[ 16  -2  -3  22  11 -26 -14  22   3   1  -2   6  11  -9  -9 -35   6   0
 -21 -16  65] => [75]
[  5   1  -3   7   5  -4   7  11   1 -13  -2   2   2   4  -2 -16   2 -18
   0 -50 -72] => [75]
[ -6   2  -2  -6  -1  18  23  -7  -1  -1 -14   7  -5  16   3  54   0  -9
  -5 -15 -14] => [75]
[  5  -1  -1  10   6  -6   4  14   1  -1  -4   3   4   1  -3 -11   3  -3
   2 -21  -6] => [74]
[  3   0  -1   5   4  10  19   7   0  -1 -10  10   1   5  -1  30   2  -6
   0 -16  19] => [75]
[  1   1  -3   3   2   0   7   7   0 -12  -6   0   0   9   0  -3   2 -18
  -3 -47 -76] => [75]
[  7   0   3  11 -32 -32 -18  12   1  36  -9  -6   4   1 -13 -42  -1  -4
   6 -15  31] => [75]
[  8  -1  -1  11   8   3  16  17   1  -1  -5  12   5  -1  -4  15   3  -3
   2 -16  47] => [75]
[  8  -1  -6  11   5 -23 -14   5   1   0 -11   3   3   0  -7 -13   3  -3
 -35 -14  32] => [75]
[ -7   2  -2 -15   0  12  19  -6  -1   0 -15   6  -5  17   3  52  -1 -10
  -5 -11  -9] => [75]
[ 15  -1  -1  14   8  -9   2  20   2   1  -4   4   6  -3  -5 -20   4  -3
   5 -15  36] => [74]
[  5   0  -5   8   5 -18 -11   3   1   0 -12   2   2   3  -6  -6   3  -5
 -29 -14  24] => [75]
[  8  -1  -4  14   7 -16  -9   9   2   0  -6   3   5   0  -5 -14   4  -4
 -21 -15  36] => [75]
[  8  -1  -1  11   6  -7   4  18   1  -4  -3   4   5   0  -4 -16   3  -7
   2 -28 -16] => [75]
[ -1   1  -2   0   2   2   8   1   0  -1  -9   0  -2  10   1  13   1  -7
  -2 -17 -34] => [74]
[  2   1  -2  -1   3   0   7   7   0   0  -9   5   0   7  -1  20   2  -5
   0 -15   9] => [74]
[ -1   1  -2   0   1   4   8  -1   0  -1 -12  -1  -2  11   1   7   1  -8
  -2 -15  -2] => [74]
[  8   0  -1  11   7  -7   4  16   1   0  -4   3   5   1  -4 -13   3  -5
   3 -18  -6] => [74]
[  3   0  -1   6 -30 -23  -2   6   0  12  -9  -4   2   5  -7 -34   2  -6
  -1 -15  16] => [75]
[  2   1  -2   2   3  -1   7   7   0   0  -9   1   0   7  -1  18   2  -5
   0 -14  13] => [74]

[  9   6  29 -10   7  21  -8 -20  11  -8 -34  55 -35 -24 -33   1 -10 -14
  -3 -17  -1  13  37  34  -8 -22  14  17   7   3   2   1 -10  20 -33  94
   9  26 -34   3 -33 -49 -33  70  -4  38   5 -25  13] => <81>
[ -3   0  27  -7   2  28  -3 -11   0 -10 -43  44 -29 -26 -19 -13 -12 -26
 -11 -16   8  21  31  26 -12 -23  20  15  -3  15  17   1  -5  57 -30 100
   8  17 -27   3 -28 -35 -35  56   2  36   5 -29   3] => <81>
[  9   2  35 -10   8   6 -12 -29  13  -1  -3  16 -10   4  -8  13   6   1
 -10 -22  -5  -4   6   4  -3  -9 -29 -16   0 -14  29  13  -8  30   3   1
   8  10 -12  17 -25   7 -15  12  10  -3   0 -17  29] => <81>
[-12   7  42   4  -3  26 -23   3  19  -3  -3  38 -21  17 -13  12 -33 -21
 -11  -3 -26 -11  -1   4 -14   5  63  37  -3   6   0 -12  25  85 -10  25
 -15   4 -14 -11  31  80   3  -5  17   9  24   0  16] => <82>
[ -20   -7  -10    8   -2  -23    1    8  -13    5   36  -39   35   32
   38   -7   23   14  -11   14    6  -14  -37  -34   -4   14  -46  -31
  -15  -11   23    6   -5  -39   26 -100   -8  -18   19    7   30   62
   21  -61   15  -25   -8    7    1] => <81>
[ 11   2  29  -9  16   0 -14 -39  24   2  27  -2   5  15   5  23  20  24
 -12 -13  -9 -18 -18 -18   6  -1 -69 -31  -4 -36  29  17 -14 -88  12 -59
   9   0   8  31 -12  25   1 -29  11 -30  -8 -21  35] => <81>
[-26  -8 -12  12 -13  -2   9  32  -9  -3  -3 -18  14   9  25 -20   6 -12
  -8   9  25  11  -9  -8  -9   2  12   2 -15  26   1 -11  -1  30  10  12
  -6 -15 -31 -19  21  23  -3   0  10  14  -1   2 -28] => <82>
[ 15   8  30  -8  10  30 -13 -40  56  -7  -6  56  -9 -10 -32  36  10  15
   4 -21 -14 -16  11  10  14  -8 -45  10   9 -20 -15  -4 -16 -81  -7 -33
  11   5 -22  15 -34 -59 -34  31  -2 -16  -9 -46   2] => <81>
[-17  -5  29 -10  -1  25   0  -5  17 -12 -21  25  -5  11   5 -10   3 -22
 -15 -13   8  13  16  14  -9 -17   8  11 -15  19  15  -7 -10  10 -13  79
   4   1 -50  -4 -11 -18 -47  36   9  25  -4 -28 -13] => <82>
[ -7   0   9   3  -5   7  -2   9  -6  -3 -13  15  -8  -4  -5 -10  -9 -10
  -2  -1   4   5   4   6  -9  -3  22  10   0  10   1  -2   0  31  -8  44
  -1   2 -12  -7   4  -3  -4  20   2  13   2   2  -4] => <82>
